Table B holds the same points as the rows below and some others, measured another way and shuffled. Each row below is followed by which row of B it is.
B, 72 x 16:
[[ -86  195 -114 -153   -3   86   12 -102 -360  137 -143  -51  -18 -110
    55   98]
 [ -76  291 -130 -176  -95  260   58 -383 -601   -4 -296  -82  196 -201
   111   10]
 [  11  -72  -56   25  160 -178  -96  -59   20    9  -56  -19  -44   13
   -38  -12]
 [ 162 -194   -7  270  202 -263 -208 -216  269 -272  -96   37   91   57
  -132 -157]
 [ -38  309  -88  -83  -93  373  -40 -288 -516   83 -308  -19  219 -130
    14   -8]
 [-160  -49  -95 -219  125 -137   42  -16 -253  219  -75  -99 -127  -20
    89   55]
 [ 247 -257  -23  382  220 -442 -220 -324  452 -526  -56   49   79   17
  -119 -188]
 [ -17  293 -123  -90  -58  213    1 -276 -426  -23 -223  -44  125 -174
    44   44]
 [ -97  154  -84 -106   21  127  -56   31 -273  270 -128  -22  -60  -24
   -14  105]
 [  40 -121  -46  107  150 -178 -134 -113   88  -56  -86    4   -3   38
   -57  -53]
 [ -98   41  -95 -121   80  -62  -12   11 -189  192  -68  -52 -121  -27
    32   89]
 [  58  371 -130  -22  -75  187  -30 -257 -353 -121 -176  -16  113 -214
     6   84]
 [ 125 -319  -29  218  269 -509 -151 -171  375 -314    8   -6  -48   49
   -68 -126]
 [ 100 -219   16  224  200 -186 -219 -161  214 -113 -130   35   92  121
  -142 -172]
 [  74  184   52  240  -40  542 -328  -70 -159  277 -342  132  301  153
  -282 -116]
 [-204 -152  -74 -188  173 -192  -24  218  -87  428   10  -65 -275  110
    34  111]
 [ 146 -234  -28  253  179 -316 -162 -324  246 -365 -108   17   98   21
   -63 -170]
 [  40  428 -133  -56 -120  301  -16 -314 -471  -87 -243  -19  184 -232
     9   60]
 [  33  373  -95   43 -126  363 -121 -132 -324   95 -221   48  117  -98
   -65   98]
 [-160   71 -193 -308   66 -246  167 -129 -343   23  -18 -152 -190 -198
   224  160]
 [  85  506 -120  -35 -156  421   -9 -495 -580 -216 -347  -28  343 -298
     9  -13]
 [   9 -195  -15   98  175 -184 -133 -106   88   15 -103    1    9   90
   -59  -96]
 [-165 -206 -130 -188  215 -474   50  190   47  211  128 -101 -407   17
   111  169]
 [ 124  473 -126  259 -240  354 -240   70  -15  104  -98  180  -76  -37
  -161  297]
 [-153  111  -75 -184   27  179  -22   -7 -393  359 -174  -54  -11    4
    17   56]
 [ -57 -214    9   41  227 -137 -167  112   97  275  -66    6  -95  174
  -108  -52]
 [  20  393 -124  -56 -106  269  -24 -230 -418  -24 -210  -11  120 -193
    10   95]
 [ -51 -332  -27   44  267 -386 -114   64  219  101    8  -23 -172  148
   -30  -37]
 [ -73 -175  -51   38  132 -182 -120   78   97  204  -35    8 -161  131
   -28   45]
 [ -27 -248  -39  135   74 -114 -144 -202   59   26 -179   15   52  135
    -1 -104]
 [-105 -144  -42 -104  282 -269  -70  272   56  327   62  -49 -253   96
   -60   73]
 [-105  165 -125 -168   19   39   24  -62 -331  150 -110  -62  -61 -107
    62  113]
 [  72 -387  -55  138  295 -610  -94 -155  351 -287   36  -41 -126   44
     2 -105]
 [ 180 -135  -15  308  146 -200 -216 -279  249 -316 -135   52  136   33
  -131 -161]
 [  -5  329  -41  -68  -11  374  -79 -175 -459  140 -270  -13  215 -106
   -83  -25]
 [ -81   36 -107  -66   28  -49  -34  -40 -157  146  -90  -29  -96  -21
    47   96]
 [ -63  256  -96 -105  -62  251  -28 -148 -418  148 -214  -25   80 -101
    15   64]
 [ -37  151  -87  -69   30   76  -41  -88 -259  110 -140  -30    1  -68
    -2   49]
 [  39  377 -141  -26   99 -102  -91  431   62  214  196   32 -416 -115
  -122  401]
 [-127 -233  -35  -60  221 -242  -88  174   59  320   -6  -35 -214  156
   -25   26]
 [ 128 -351  -81  152  310 -719  -66 -235  394 -480   77  -58 -129  -39
    24  -97]
 [ -48  311 -112 -112  -82  287  -17 -219 -471  103 -245  -28  122 -145
    27   57]
 [ 180 -273  -19  281  273 -480 -193 -159  435 -350   13   28  -33   47
  -116 -120]
 [-135   48 -136 -206   73 -129   60  -51 -273  143  -57 -103 -145  -90
   118  114]
 [ -29  175 -132  -75  -15   31   -1 -209 -290  -26 -140  -50   11 -134
    68   72]
 [ -67  195  -67  -72  -24  263  -69 -120 -378  207 -229  -15  105  -35
   -22   15]
 [  39  -32    9  133  122   60 -211  -31   13  138 -157   54   73  110
  -162  -71]
 [ 201 -163  -22  223  254 -377 -143 -291  254 -444  -61   -7   91  -52
  -101 -172]
 [  65 -234   -6  171  186 -199 -171 -203  138 -111 -146   10   81   95
   -83 -163]
 [  65 -174  -19  167  174 -217 -178  -73  191  -52  -69   25  -19   89
  -102  -68]
 [  94  -54  -17  183  128  -82 -177 -168   92 -115 -129   35   87   31
  -113  -92]
 [ -72  188 -146  -35 -125  123  -44  -84 -235  138 -137    9  -82  -53
    64  176]
 [ 128 -265 -125  101  250 -692   13 -345  263 -573   45  -84 -102 -141
    94  -69]
 [-104  117 -162 -208   38 -155   88 -102 -286   23  -45 -103 -156 -163
   148  156]
 [-250 -255 -122 -301  221 -432   93  172  -95  333   79 -141 -382   44
   166  139]
 [ 205 -170  -31  409  145 -343 -291  -10  544 -232   33  117 -118  114
  -187   11]
 [ 145   71   83  345   38  374 -375  -96   39  134 -302  159  307  172
  -320 -182]
 [ 112 -363  -12  241  194 -341 -149 -457  206 -397 -181  -11  182   58
   -17 -275]
 [-120  126  -79 -124   31  130  -50   56 -280  331 -123  -28  -67    7
    -6  104]
 [ -37  -66  -68   11  145 -190 -104  133   76  171    5    0 -196   70
   -49   96]
 [ -71  200 -126 -146   10   35   18  -86 -326   92 -112  -55  -48 -131
    52  112]
 [  -2 -324  -22   69  280 -396 -111  -35  209  -10  -11  -33  -98  105
   -35  -99]
 [ 106   96  -17  182   30  167 -189 -279  -93  -94 -251   56  245   -8
  -129 -121]
 [-106  162  -78  -99  -23  221  -73   -4 -317  317 -178   -4   -8   10
   -13   89]
 [ -55 -127    0   60  159  -35 -176  102   45  285  -94   24  -62  159
  -116  -19]
 [ 160  -76    5  174  261 -204 -182 -133  164 -197  -70    4   77    0
  -171 -137]
 [-129  143  -79 -168   15  194   -6  -88 -425  273 -205  -49   51  -37
    29   31]
 [ -33  314 -111 -102  -78  257  -16 -214 -453   64 -227  -32  117 -153
    27   66]
 [-152 -218  -28  -72  190 -171  -92  141    0  354  -39  -39 -166  158
   -22   19]
 [ -99  -27  -63  -62   98  -27  -78   70 -111  275  -78  -19 -107   60
   -23   61]
 [ -27 -204   56  107  170   83 -224  -60   -9  238 -232   28  144  206
  -144 -196]
 [-223 -230  -99 -260  265 -418   53  281  -25  384  116 -115 -401   77
    88  145]]
Rows of B count from 0, top down.

[-112 -300 -270  442 -283   -1  542  -82 -307   56  -83 -183 -308   56
 -399  325   -9  -20 -202 -144  486   73  349   65   72] -> 53
[  40   19  287 -621  426   87 -561  527  757 -161   -3   87  433 -479
   66 -544  104 -153  251  176 -758  -58 -598  192 -512] -> 14
[ 142 -191   90  100   22 -135  -43  202 -111 -442  -40  -22  374   78
  447 -153   95  -29  -31  194   32   -5 -289 -245  181] -> 16
[-154 -422 -164  152 -146   27  456  191   20 -173  -76 -148  -85 -223
 -293 -118  115  -12    5  -70  191  165   39  378 -156] -> 7
[ -29   47  -32   54   51   77  -89   10  -30  133  -17  -15  -90   61
  -90  213    8 -128 -188  -39  -29 -222   34 -217    3] -> 59
[-119 -405 -166   67 -168   80  413  227  131  -63  -86 -153 -133 -307
 -353 -107  162  -33   43 -148  100  168   29  381 -214] -> 67
[ 158   38  152   95  155 -160 -278   74 -158 -330   -4   36  396  249
  457   12  -59  -73 -133  288  -11 -163 -249 -480  219] -> 55
[ -22 -192  -36  -93  -15   69   83  251  284   13  -62  -83  -28 -303
 -303  -90   68  -78   76  -52 -125   89  -86  221 -288] -> 45
[ -40 -127  -85   -7  -73  110  107  135  170  177  -66  -88 -188 -210
 -372  116   68  -89  -36 -135  -44   -3   51   90 -212] -> 8
[ 181  -31  184   29  161 -195 -260  176  -34 -396  -16   13  469  133
  416 -107  -53  -54  -17  320  -70  -48 -328 -346  105] -> 3
[ -33  -82  -26  -70   31   58   -2  172  249  119  -46  -63  -63 -216
 -363   42  -18 -105   10  -30 -112   21   -8  119 -284] -> 63
[-206 -345  -95  264   27 -153  399   43 -155 -347  -24 -116  103   18
 -216 -105 -119   -5  -61  169  328  103   98  281  -64] -> 11
[-166   40  -23  177  189  -68   -4  -91 -135   -7   15  -27    2  193
 -241  198 -256 -101 -216  160  147 -181  164 -103  -42] -> 10
[ 256 -287   79   31 -110  -81  -14  336   16 -436  -80  -52  362  -89
  495 -223  260  -20   66  109  -58  109 -404 -196  159] -> 57
[ 236   14  199 -134  138  -82 -371  264  183 -240  -27   30  389  -37
  332 -112   34  -89   38  211 -261  -45 -391 -318  -17] -> 13
[-135 -305  -68  222   34 -169  321   73  -54 -287  -31 -123  118  -29
 -315  -64 -184  -11   -3  198  267  169   87  275 -154] -> 26
[-112 -101 -119  338  -36  -72  244 -128 -235   44  -22 -111 -145  169
 -367  329 -204  -57 -217   58  341  -46  286  -63    8] -> 43
[ -27  269  -93  254   38   36 -124 -254 -218  433   -6  -31 -302  309
 -367  658 -264 -152 -372  -42  170 -322  343 -471   60] -> 71
[-176 -240 -156  154  -71   58  316   69  -31   13  -44 -104 -176 -104
 -351   62   35  -61 -104  -87  173   -2  139  204 -119] -> 0
[ -87 -512 -190  169 -255    4  558  237   85 -156 -107 -199 -115 -327
 -403 -122  118    7   90 -114  217  303   59  466 -204] -> 1
[ -87  257  -50  478  162 -182  -69 -402 -499  150   40  -30  -91  602
 -243  667 -505 -111 -441  246  438 -312  417 -539  206] -> 22
[-103    9    3  225  174 -153    9  -92 -159  -96   10  -45   91  221
 -203  191 -302  -79 -177  245  210  -89  131 -125  -25] -> 35
[ 287 -139  217 -709   61  250 -473  739  897  -36  -94   38  281 -750
  208 -557  498 -126  375 -146 -880   93 -754  130 -441] -> 56
[ 153  -40   99  141   68 -132 -172   96 -207 -344  -25    8  341  225
  492    5   26  -66 -144  219   49 -136 -241 -461  271] -> 42
[ 171 -118  171   23  140 -189 -192  222  -10 -479  -27   -4  495   76
  433 -199   -4  -42   19  317  -59    0 -352 -258   92] -> 33
[ 237 -227   93  133  -62 -140  -26  230 -178 -504  -56  -33  410   85
  608 -161  188   -8  -35  176   58   16 -360 -353  286] -> 6
[  91    1   37  303   60 -159  -84  -66 -380 -273  -15  -16  229  382
  374  195  -82  -65 -259  225  216 -199  -57 -519  345] -> 32
[   7 -202  -80   69 -108   28  169  150   90   24  -61 -108  -79 -163
 -276   63   44  -60  -13  -62   53   78   27   83 -137] -> 37
